Read these off the row that follows.
1) Find the second entry from the left.
2) Find the 3rd entry.
3) Find the 3rd smallest entry.
4) Find the first entry from the right.
[132 153  61 227 155 190 142 167 197 209 144 216]
1) 153
2) 61
3) 142
4) 216

[ 1.02 -0.71  6.70 -2.81  0.01  6.50  4.35 -1.69 -2.99 -0.12  2.25  4.08
  1.38]
The maximum?
Answer: 6.70
The entry at the centre?
Answer: 4.35
The entry just right of the smallest entry?
Answer: -0.12
The entry just right of 1.02?
Answer: -0.71
The entry just right of -0.12 -> 2.25
The median of all entries?
Answer: 1.02

Read these off the grid that follows.
1) Which number is the second smallest entry?
2) Which number is the second entry in reading order?
3) Which number is the entry in the top-right corner?
4) Which number is the entry just left of 2.55?
5) Which number is the entry just left of 3.17?
6) Which number is the entry just right of -5.79?
7) Which number is the top entry of the column that holds the largest entry?
8) Which number is the bottom-left entry?
[[-4.32 -4.49  1.80 -3.64  2.20  3.17]
 [-3.09 -3.48  3.04 -2.79  1.62  1.84]
 [-2.51 -1.28 -5.18 -1.22  1.06  3.27]
 [-3.69 -2.42 -4.97 -2.12  1.63  4.10]
 [-5.97 -4.99 -2.51 -4.30  2.89  5.52]
 [-3.60 -3.89  2.55 -3.21  1.83  2.35]
 [ 2.08  2.67 -3.75  2.17 -1.08 -0.77]
 [-1.84 -0.61 -5.14 -0.61  0.69  2.65]
 [-5.79 -4.79 -3.24 -4.06  2.76  5.49]
 [ 5.90  5.29  0.94  4.39 -2.82 -5.04]
 [-5.89 -5.23 -0.91 -4.37  2.88  4.99]
 [ 5.31  4.11  4.10  3.50 -2.42 -5.30]
 [-1.91 -0.62 -5.12 -0.73  0.73  2.62]
 [-0.88 -1.82  4.44 -1.35  0.61 -0.17]
 [-0.15 -1.05  4.74 -0.71  0.20 -0.96]]
1) -5.89
2) -4.49
3) 3.17
4) -3.89
5) 2.20
6) -4.79
7) -4.32
8) -0.15

a =
[-3.85  1.92  0.79 -5.21  3.27 -1.46 -1.25  3.26 -4.11  0.34 -1.22 -5.22
  5.75  5.50]
Find the entry just right of the largest entry.
5.50
The second entry from the right: 5.75
Find the fifth entry.
3.27
Find the fourth entry from the end.
-1.22
Find the 1st entry.
-3.85
The entry just left of -1.25 -> -1.46
The 3rd entry from the end: -5.22
The 2nd entry is 1.92

Questions about the array below.
1) The entry just right of -3.31?
2) The entry just left of 1.56?
[[-2.73  5.14 -3.31 -3.47  4.46 -4.39 -1.82 -1.52  0.75 -0.68 -0.03 -3.73]
 [-0.79  2.80 -1.81 -1.21  5.15 -4.54  0.11 -1.18  0.56 -0.61 -0.17 -2.83]
 [ 0.51  1.56  0.12 -0.98 -6.18  5.26  4.09  0.05 -2.37  4.90  3.07
   4.59]]
1) -3.47
2) 0.51
